Below is a small trained network, with its code and all its weights. Each question gives an input and a target symbol and asks what happens when units are switched off, that is, made to give their printed mean instead of their output.

import numpy as np


def w(rows, s, z=0):
    codes = np.array(rows[::2]) - 128.0
    scale = np.full(codes.shape[1], s)
    scale[-1] = z or s
    return codes * scale


def f(y):
    return np.maximum(y, 0)


def softmax(a):
    e = np.exp(a - a.max(-1, keepdims=True))
    return e / e.sum(-1, keepdims=True)


def log_softmax(a):
    a = a - a.max(-1, keepdims=True)
    return a - np.log(np.exp(a).sum(-1, keepdims=True))


def net(x, mask):
    ids = ['αγμξτω'.index(c) for c in x.split()]
    T = len(ids)
    res = E[ids] + P[:T]
    u = 0
    for l in range(2):
        r = res
        for j in range(3):
            rows = slice(3 * j, 3 * j + 3)
            q, k, v = (r @ M[l][rows].T for M in (Q, K, V))
            z = softmax(np.where(np.tri(T) > 0, q @ k.T / 3**0.5, -1e9)) @ v
            o = O[l][rows]
            res = res + np.where(mask[u + j], z, o[:, -1]) @ o[:, :-1]
        u += 3
        y = f(res @ A[l][:, :-1].T + A[l][:, -1])
        res = res + np.where(mask[u : u + 16], y, B[l][:, -1]) @ B[l][:, :-1]
        u += 16
    return log_softmax(res[-1] @ U[:, :-1].T + U[:, -1])


Q, K, V, O, A, B = {}, {}, {}, {}, {}, {}
E = w([
[4,177,115,167,123,198,162],'α',
[124,82,177,193,151,47,60],'γ',
[107,144,229,130,87,61,192],'μ',
[117,148,176,143,32,232,112],'ξ',
[159,48,97,175,97,42,125],'τ',
[212,160,47,85,109,172,96],'ω',
],0.018)
P = w([
[155,80,156,203,242,151,203],'0',
[128,70,162,180,207,134,166],'1',
[127,101,148,172,173,122,143],'2',
[113,109,134,167,142,95,103],'3',
[100,126,118,156,107,75,80],'4',
[87,127,105,143,74,64,54],'5',
[75,127,95,131,60,38,19],'6',
[59,123,78,127,32,30,1],'7',
],0.0094)
Q[0] = w([
[204,151,150,146,100,124,130],'L0H0',
[78,151,174,205,163,101,95],'L0H0',
[157,138,171,132,125,97,86],'L0H0',
[254,142,112,75,88,203,54],'L0H1',
[152,99,168,110,209,115,42],'L0H1',
[194,96,183,85,150,93,210],'L0H1',
[153,77,99,110,136,164,123],'L0H2',
[191,111,105,177,162,72,125],'L0H2',
[216,116,159,219,75,57,84],'L0H2',
],0.0087)
K[0] = w([
[174,138,98,87,146,201,144],'L0H0',
[132,167,148,86,62,130,33],'L0H0',
[152,128,86,119,86,132,128],'L0H0',
[101,123,151,164,245,168,183],'L0H1',
[125,82,127,147,105,153,208],'L0H1',
[206,120,127,163,173,161,151],'L0H1',
[152,104,201,106,143,142,125],'L0H2',
[148,143,127,104,116,61,94],'L0H2',
[149,159,144,55,65,128,89],'L0H2',
],0.012)
V[0] = w([
[131,133,121,105,230,117,62],'L0H0',
[67,157,250,72,228,90,96],'L0H0',
[89,107,108,201,143,128,155],'L0H0',
[81,28,58,86,161,153,185],'L0H1',
[92,149,145,130,152,202,73],'L0H1',
[27,157,132,206,216,141,157],'L0H1',
[89,56,193,211,153,115,111],'L0H2',
[226,22,35,159,67,157,177],'L0H2',
[73,138,100,95,162,160,254],'L0H2',
],0.0062)
O[0] = w([
[160,141,147,225,75,103,125,91],'L0H0',
[212,229,68,127,113,94,220,128],'L0H0',
[138,157,77,47,111,135,55,235],'L0H0',
[77,132,75,78,157,149,179,149],'L0H1',
[140,9,158,101,84,224,190,101],'L0H1',
[2,119,219,71,88,80,185,253],'L0H1',
[144,112,78,64,192,108,69,250],'L0H2',
[143,56,123,66,144,80,162,121],'L0H2',
[189,102,229,95,86,25,35,170],'L0H2',
],0.006,0.0053)
A[0] = w([
[56,103,129,158,176,147,167,94],'L0N0',
[171,130,133,177,195,150,109,165],'L0N1',
[191,125,87,49,155,171,224,95],'L0N2',
[134,128,78,93,128,101,150,56],'L0N3',
[158,80,133,176,95,118,131,54],'L0N4',
[87,101,116,133,150,48,124,56],'L0N5',
[164,95,109,133,98,115,160,166],'L0N6',
[158,88,144,188,128,112,148,8],'L0N7',
[90,175,82,225,254,219,209,94],'L0N8',
[180,63,80,136,152,131,111,156],'L0N9',
[125,206,118,77,162,129,129,95],'L0N10',
[158,234,55,70,83,143,119,126],'L0N11',
[131,135,170,98,116,167,129,135],'L0N12',
[106,90,179,157,153,63,82,2],'L0N13',
[201,100,93,117,74,67,89,183],'L0N14',
[98,142,147,43,75,55,131,40],'L0N15',
],0.0088,0.0023)
B[0] = w([
[188,102,67,167,183,236,188,183],'L0N0',
[16,135,253,119,149,85,121,147],'L0N1',
[31,91,151,100,179,51,50,150],'L0N2',
[187,90,206,44,74,174,118,164],'L0N3',
[215,111,87,172,85,105,76,158],'L0N4',
[167,204,72,110,133,147,233,248],'L0N5',
[154,124,109,54,163,214,140,157],'L0N6',
[200,64,117,115,114,199,67,150],'L0N7',
[47,103,84,83,119,208,199,152],'L0N8',
[110,86,110,67,74,75,82,200],'L0N9',
[87,92,132,194,205,159,128,171],'L0N10',
[70,59,169,138,122,95,48,180],'L0N11',
[175,239,162,103,106,157,126,165],'L0N12',
[157,147,112,139,112,178,164,228],'L0N13',
[110,171,53,115,114,129,168,226],'L0N14',
[111,171,37,112,146,104,118,254],'L0N15',
],0.0058,0.0074)
Q[1] = w([
[120,102,31,55,107,168,205],'L1H0',
[180,197,125,138,101,224,140],'L1H0',
[188,38,193,137,93,196,211],'L1H0',
[202,137,109,179,226,134,163],'L1H1',
[150,145,75,125,140,32,149],'L1H1',
[87,117,1,81,155,90,199],'L1H1',
[153,98,38,46,133,131,88],'L1H2',
[72,133,194,147,124,197,72],'L1H2',
[152,206,141,75,49,128,158],'L1H2',
],0.0079)
K[1] = w([
[50,139,35,149,190,147,1],'L1H0',
[124,198,133,134,166,137,147],'L1H0',
[167,105,166,169,190,173,146],'L1H0',
[55,24,51,134,140,107,235],'L1H1',
[174,137,33,171,60,63,126],'L1H1',
[25,114,34,168,120,45,97],'L1H1',
[199,92,137,195,135,86,142],'L1H2',
[49,137,162,202,172,199,105],'L1H2',
[155,123,146,139,23,149,56],'L1H2',
],0.0073)
V[1] = w([
[139,97,181,82,143,128,134],'L1H0',
[102,158,129,179,142,153,113],'L1H0',
[118,156,180,94,123,127,73],'L1H0',
[87,132,144,84,71,153,144],'L1H1',
[108,128,138,125,185,131,161],'L1H1',
[161,164,80,121,103,133,162],'L1H1',
[138,98,145,100,247,136,142],'L1H2',
[128,146,115,200,118,120,145],'L1H2',
[131,98,113,174,76,168,172],'L1H2',
],0.012)
O[1] = w([
[134,88,150,67,58,106,101,73],'L1H0',
[107,134,88,186,92,69,222,30],'L1H0',
[11,87,101,165,76,135,123,82],'L1H0',
[183,115,180,148,106,153,94,238],'L1H1',
[139,76,22,83,74,79,34,122],'L1H1',
[100,87,200,167,190,101,61,253],'L1H1',
[73,163,78,255,98,118,105,142],'L1H2',
[151,151,104,75,57,121,108,63],'L1H2',
[159,152,111,102,220,20,131,114],'L1H2',
],0.006,0.0049)
A[1] = w([
[168,69,98,232,90,96,200,79],'L1N0',
[114,130,69,99,112,82,191,125],'L1N1',
[82,141,175,102,124,93,254,96],'L1N2',
[156,130,213,162,172,146,185,82],'L1N3',
[181,95,148,90,101,90,176,149],'L1N4',
[134,110,127,150,149,71,78,80],'L1N5',
[183,118,182,185,211,108,147,3],'L1N6',
[191,201,187,105,181,100,185,147],'L1N7',
[87,97,136,40,110,135,103,28],'L1N8',
[65,168,232,168,135,186,137,89],'L1N9',
[139,127,183,81,110,129,163,69],'L1N10',
[163,64,157,128,84,123,162,173],'L1N11',
[100,146,64,78,134,98,117,116],'L1N12',
[125,72,119,111,122,206,139,183],'L1N13',
[177,200,169,224,49,71,119,30],'L1N14',
[71,142,149,92,100,91,111,122],'L1N15',
],0.008,0.0025)
B[1] = w([
[110,110,111,126,189,167,149,169],'L1N0',
[159,135,112,92,108,167,96,193],'L1N1',
[124,71,68,112,106,116,117,181],'L1N2',
[167,116,162,194,142,136,134,159],'L1N3',
[119,114,136,79,154,167,95,165],'L1N4',
[116,162,124,126,96,133,166,189],'L1N5',
[131,129,130,133,185,120,162,178],'L1N6',
[97,72,139,137,98,121,123,202],'L1N7',
[126,144,128,151,125,141,181,228],'L1N8',
[148,182,129,116,190,141,143,234],'L1N9',
[89,153,120,175,79,110,115,160],'L1N10',
[139,115,130,109,155,103,93,158],'L1N11',
[162,151,174,156,129,155,138,254],'L1N12',
[106,163,142,146,75,86,134,194],'L1N13',
[254,177,108,67,43,120,96,171],'L1N14',
[152,91,124,190,173,116,123,232],'L1N15',
],0.009,0.0064)
U = w([
[132,94,103,52,178,163,73,19],'α',
[85,132,53,132,127,152,255,177],'γ',
[146,133,94,142,84,62,123,76],'μ',
[77,4,132,190,104,93,56,249],'ξ',
[83,100,145,188,170,39,121,79],'τ',
[177,66,152,201,116,184,149,146],'ω',
],0.0074,0.002)

Each question gives the input, a string of symbols that net reads in full, and the target symbol t.
The units are the heads (3 rows each of Q, K, V and O) and the neurons (one row each of A and B). Each row of codes is followed by its name. A weight is (code - 128) times the scale printed after its matrix; where a second scale follows, it is the last column's (O, A, B and U).
mask holds one flag per unit, layer by layer, with each layer's heads first. A switched-off unit (its flag False) gives its mean, the last column of its rows in O or B, instead of its output. The means were averaged over made-up inputs and are rounded, as every weight is.
A unit's drop is (log p(t) with every unit on - log p(t) with that unit switched off) / (log p(t) with every unit on - log p(t) with every unit switched off).
The circuit of an input: a set's keep is (log p(t) with only the set's units on - log p(t) with every unit switched off) / (log p(t) with every unit on - log p(t) with every unit switched off). Starting from the 12 units with the biggest drops (on a tie, the unit counted first), units are removed one at a time, each time the one whose removal leaves the highest keep (on an exact tie, the one counted first), for as long as the keep stays at least 0.8.
circuit, biggest first: the units of the circuit, biggest drop first
top k neurons in layer l: the k neurons of layer l with the biggest drops, biggest first
heads that matter: for each layer, one digit per head in row order, 1 if its drop is at least 0.15 and else 0, layers parted by /
drop of u: that unit's drop, to one decimal
input α α μ, target μ: circuit, biggest first => (L1N14; L0H1; L0H2)
input ξ α τ α μ ξ, target γ: circuit, biggest first => (L0H1; L1H0)
input α ω τ α, target ξ: heads that matter => 111 / 110
input α ω μ α, target ξ: circuit, biggest first => (L0H2; L1H0; L0N5)
input ξ τ μ ω μ μ γ, target μ: heads that matter => 010 / 000
input τ τ α α α τ, target γ: circuit, biggest first => (L0H2; L0N5)
input α τ α τ τ α ξ, target ω: top 2 neurons in layer 1 => (L1N3; L1N8)
input μ μ μ, target μ: circuit, biggest first => (L1N14; L0H1; L0H0; L0H2)
input α τ α τ, target γ: circuit, biggest first => (L0N5; L0H2)
input ω μ γ, target ω: circuit, biggest first => (L0N13; L0H0; L0N5)
input τ ω α α μ α α ξ, target ω: top 2 neurons in layer 1 => (L1N3; L1N9)
input γ τ μ α τ α, target α: top neuron in layer 0 => (L0N14)
input ω γ α ξ γ μ τ γ, target τ: circuit, biggest first => (L1H1; L0N14; L0H1; L1H0)
input α α ω ω α α ω, target γ: circuit, biggest first => (L0H1; L0H2)
input μ α ξ α α ω μ, target ω: heads that matter => 111 / 000
input γ τ μ τ τ τ τ γ, target τ: heads that matter => 010 / 010
input α α μ γ, target μ: circuit, biggest first => (L1N14; L0H1; L0H0)
input ω ω ω α ξ α, target ω: heads that matter => 011 / 010
input ξ α ξ μ α ω γ τ, target α: heads that matter => 000 / 001
input α α μ ω α ω, target γ: heads that matter => 011 / 011
input τ γ ξ ξ μ, target ξ: heads that matter => 010 / 001
input α α ξ α μ, target ξ: top 2 neurons in layer 1 => (L1N2; L1N7)
input α α τ ω μ γ, target ω: top 3 neurons in layer 0 => (L0N13; L0N5; L0N15)
input ξ ξ ω, target ξ: heads that matter => 000 / 100
input ξ μ ω α τ, target α: top neuron in layer 1 => (L1N4)
input γ μ α α γ, target γ: top neuron in layer 0 => (L0N5)
input α μ ξ τ γ μ ω, target ξ: top 2 neurons in layer 0 => (L0N11; L0N5)
input ξ α α τ α, target α: top 2 neurons in layer 0 => (L0N9; L0N14)
input γ τ α α γ α, target μ: top neuron in layer 0 => (L0N8)
input τ γ τ ξ μ ω α μ, target ω: drop of L1H0 => 0.1
